Below are the code and all the weights of a small trained network. Each question names an input and a class and asks about switching units off, where a switched-off unit gives its printed mean instead of its output.

import numpy as np


def w(rows, s, z=0):
    codes = np.array(rows[::2]) - 128.0
    scale = np.full(codes.shape[1], s)
    scale[-1] = z or s
    return codes * scale


def f(y):
    return np.maximum(y, 0)


def log_softmax(a):
    a = a - a.max(-1, keepdims=True)
    return a - np.log(np.exp(a).sum(-1, keepdims=True))


def net(x, mask):
    res = np.array(x, float).reshape(1, 5) / 4 @ E
    y = f(res @ A[0][:, :-1].T + A[0][:, -1])
    res = res + np.where(mask, y, B[0][:, -1]) @ B[0][:, :-1]
    return log_softmax(res[-1] @ U[:, :-1].T + U[:, -1])


A, B = {}, {}
E = w([
[213,151,34,131,67,100,61,127,122],'x0',
[117,237,153,183,137,57,133,57,120],'x1',
[107,119,75,186,213,120,115,154,229],'x2',
[192,56,143,168,79,107,200,50,173],'x3',
[80,61,134,74,153,2,46,59,135],'x4',
],0.0083)
A[0] = w([
[197,156,33,144,102,125,95,109,107,69],'neuron 0',
[175,68,136,144,71,127,195,63,170,133],'neuron 1',
[145,11,112,36,88,191,119,204,133,70],'neuron 2',
[118,225,135,175,123,112,138,66,119,96],'neuron 3',
[83,79,120,80,128,59,71,53,119,21],'neuron 4',
[171,154,209,95,75,126,134,93,10,82],'neuron 5',
[126,156,194,30,54,141,143,76,60,84],'neuron 6',
[170,65,157,145,77,119,186,72,173,124],'neuron 7',
[196,176,129,169,111,191,208,184,119,110],'neuron 8',
[121,72,155,56,46,155,143,138,49,118],'neuron 9',
[60,110,236,124,180,147,193,124,127,115],'neuron 10',
[203,50,155,175,86,127,159,52,192,124],'neuron 11',
[197,150,2,109,83,145,53,106,114,103],'neuron 12',
[107,242,162,180,106,74,128,73,125,113],'neuron 13',
[157,225,117,187,96,188,203,173,108,148],'neuron 14',
[157,203,113,212,89,186,207,180,111,109],'neuron 15',
[65,201,105,51,169,160,39,217,83,249],'neuron 16',
[210,150,63,105,94,105,72,127,119,84],'neuron 17',
[145,6,66,64,155,173,150,203,143,133],'neuron 18',
[42,109,222,95,182,184,189,103,144,96],'neuron 19',
[115,171,159,41,115,144,103,143,44,102],'neuron 20',
[84,108,58,171,209,126,127,168,253,187],'neuron 21',
[80,100,138,94,124,17,56,63,127,67],'neuron 22',
],0.006,0.0011)
B[0] = w([
[92,60,124,172,112,59,193,184,65,200],'neuron 0',
[66,186,194,152,59,160,78,110,105,211],'neuron 1',
[189,214,205,98,161,11,254,58,210,230],'neuron 2',
[164,165,156,75,139,81,217,96,192,202],'neuron 3',
[134,34,170,51,164,186,77,153,146,217],'neuron 4',
[202,116,49,189,183,161,82,73,152,216],'neuron 5',
[172,119,40,205,218,163,80,62,126,211],'neuron 6',
[34,173,179,146,36,192,71,108,122,206],'neuron 7',
[99,53,143,65,163,192,99,178,172,233],'neuron 8',
[167,166,41,200,204,170,118,60,173,205],'neuron 9',
[108,55,56,224,109,55,177,205,40,217],'neuron 10',
[56,177,191,143,36,165,60,95,117,224],'neuron 11',
[89,78,97,178,57,61,194,206,59,222],'neuron 12',
[191,159,168,76,186,35,218,118,186,223],'neuron 13',
[121,53,169,49,153,174,128,148,161,244],'neuron 14',
[124,11,131,58,149,181,103,136,196,242],'neuron 15',
[38,219,202,121,37,145,84,139,133,253],'neuron 16',
[101,74,93,170,89,70,215,216,63,201],'neuron 17',
[178,224,167,122,148,61,227,68,196,230],'neuron 18',
[97,76,108,197,121,25,191,187,13,221],'neuron 19',
[152,161,128,176,103,177,66,84,111,203],'neuron 20',
[177,166,24,224,171,210,41,61,134,240],'neuron 21',
[121,60,133,21,184,174,108,152,177,239],'neuron 22',
],0.0053,0.007)
U = w([
[124,22,140,2,161,172,101,152,157,3],'0',
[107,80,95,194,110,57,185,193,31,61],'1',
[192,236,165,78,158,64,208,94,186,232],'2',
[179,165,40,214,182,180,63,76,139,111],'3',
[46,224,188,127,52,167,69,127,113,181],'4',
],0.01,0.00061)

Each question gives the input, the list of numbers given to net, and the class t.
The units are the neurons (one row each of A and B). Each row of codes is followed by its name. A weight is (code - 128) times the scale printed after its matrix; where a second scale follows, it is the last column's (A, B and U).
mask holds one flag per neuron, in row order. A switched-off neuron (its flag False) gives its mean, the last column of its row in B, instead of its output. The means were averaged over made-up inputs and are rounded, as every weight is.
A unit's drop is (log p(t) with every unit on - log p(t) with that unit switched off) / (log p(t) with every unit on - log p(t) with every unit switched off).
The circuit of an input: a set's keep is (log p(t) with only the set's units on - log p(t) with every unit switched off) / (log p(t) with every unit on - log p(t) with every unit switched off). Starting from the 12 units with the biggest drops (on a tie, the unit counted first), units are removed one at a time, each time the one whose removal leaves the highest keep (on an exact tie, the one counted first), for as long as the keep stays at least 0.8.
circuit, biggest first: the units of the circuit, biggest drop first
unit that matters most: the unit with the biggest drop
k most important neurons: the k neurons with the biggest drops, biggest first
drop of u: that unit's drop, to one decimal
input [4,7,7,-4,4], class 2: circuit, biggest first -> neuron 13
input [1,-6,0,-7,-4], class 4: 2 most important neurons -> neuron 16; neuron 13
input [-1,4,-7,-6,4], class 3: circuit, biggest first -> neuron 6; neuron 5
input [-8,4,5,-8,2], class 1: 2 most important neurons -> neuron 10; neuron 19
input [-4,0,4,2,-5], class 0: circuit, biggest first -> neuron 15; neuron 8
input [3,-8,8,5,-3], class 2: 2 most important neurons -> neuron 18; neuron 2
input [2,7,3,6,-7], class 0: circuit, biggest first -> neuron 15; neuron 14
input [-7,-2,-6,-1,-5], class 1: 3 most important neurons -> neuron 19; neuron 10; neuron 21
input [-8,1,6,-7,-2], class 1: 2 most important neurons -> neuron 19; neuron 10
input [1,-1,-6,-6,3], class 3: circuit, biggest first -> neuron 6; neuron 9
input [6,8,8,-6,7], class 2: 3 most important neurons -> neuron 13; neuron 3; neuron 15
input [-4,4,7,8,2], class 4: circuit, biggest first -> neuron 11; neuron 7
input [8,7,4,-2,8], class 0: 2 most important neurons -> neuron 22; neuron 4
input [6,3,-8,0,-6], class 3: unit that matters most -> neuron 5
input [6,-6,3,7,-8], class 0: 3 most important neurons -> neuron 15; neuron 8; neuron 14
input [0,-6,-3,-8,-3], class 4: 3 most important neurons -> neuron 16; neuron 13; neuron 20
input [-6,-6,-4,8,4], class 4: 3 most important neurons -> neuron 7; neuron 11; neuron 1
input [-2,6,2,0,7], class 0: 4 most important neurons -> neuron 22; neuron 4; neuron 2; neuron 18
input [-5,-5,3,-6,-5], class 4: 3 most important neurons -> neuron 16; neuron 22; neuron 13
input [5,7,1,-2,-4], class 2: 4 most important neurons -> neuron 13; neuron 3; neuron 10; neuron 19
input [-3,-5,-6,-8,3], class 4: unit that matters most -> neuron 16
input [8,-7,8,2,-5], class 1: 2 most important neurons -> neuron 12; neuron 0
input [-2,-1,-7,0,6], class 3: 2 most important neurons -> neuron 6; neuron 9
input [7,2,4,8,1], class 4: drop of neuron 1 -> 0.3
input [-1,7,5,-7,8], class 0: drop of neuron 2 -> 0.2
input [-8,-4,-8,7,-5], class 1: drop of neuron 4 -> 0.1
input [6,-1,2,-8,-1], class 4: drop of neuron 6 -> 0.1
input [2,-7,6,5,0], class 2: circuit, biggest first -> neuron 18
